[[129 128 125 126 128 144 131 123 116 140]
 [128 129 132 127 125 121 127 154 127 150]
 [128 129 131 127 125 122 128 149 128 145]
 [126 127 130 126 129 128 128 141 130 124]
 [124 130 134 129 135 132 127 128 128 134]
 [128 130 140 129 136 134 127 111 122 141]
 [127 126 130 130 127 129 127 120 121 131]
 [127 128 128 129 133 126 129 127 131 127]
 [127 127 130 127 128 127 129 139 130 125]
 [126 128 130 129 133 128 128 127 131 129]
 [124 126 128 126 132 133 125 140 131 117]
 [121 131 139 129 136 137 126 133 127 139]
 [129 129 128 128 133 125 129 117 126 130]
 [133 132 119 124 130 141 135 123 125 133]]
Indices start at 0.
Read off the entry directly below the largest entry.
A: 149
Read off the entry in row 0 and column 2.
A: 125
The bottom entry of the column that holds the smallest entry: 123
The entry in row 2 and column 0: 128
Read off the entry in the top-right corner.
A: 140
Read off the entry in row 1 and column 0.
A: 128
Read off the entry in row 2 and column 1.
A: 129
Read off the entry in row 0 and column 1.
A: 128
Read off the entry at row 1, column 1.
A: 129
The entry directly above the largest entry: 123
The entry at row 0, column 0: 129
The entry at row 2, column 2 -> 131
The entry just right of 154: 127
Read off the entry directly above the smallest entry.
A: 128
Read off the bottom-right entry.
A: 133
Read off the entry directly below the smallest entry.
A: 120
Read off the smallest entry.
A: 111
Read off the entry in the bottom-left corner.
A: 133

144  150  105  146  142  107  113  148  152  146  144  144  107  151
109  103  154  105  108  154  149  105  103  106  108  106  151  103
140  142  115  142  141  114  114  142  144  141  140  141  114  142
110  106  151  107  111  150  147  107  107  110  112  109  148  105
The entry in the bottom-right corner is 105
Which number is the first entry on the diagonal from the top-right corner? 151
The fourth entry from the end, reading row by row -> 112
The smallest entry in the last column: 103
The second entry in reading order -> 150
The third entry on the main diagonal: 115
Which number is the second entry on the diagonal from the top-right corner? 151
The fifth entry from the end, reading row by row: 110
Which number is the 3rd entry, reading row by row? 105
The 5th entry, reading row by row is 142
Which number is the entry in the bottom-left corner? 110
Which number is the third entry on the diagonal from the top-right corner? 141

Questions about the row below.
1) Give the entry just right of the smallest entry.
2) Give the entry at the centre.
(114, 128, 121, 131, 131, 137, 128, 146, 149)
1) 128
2) 131
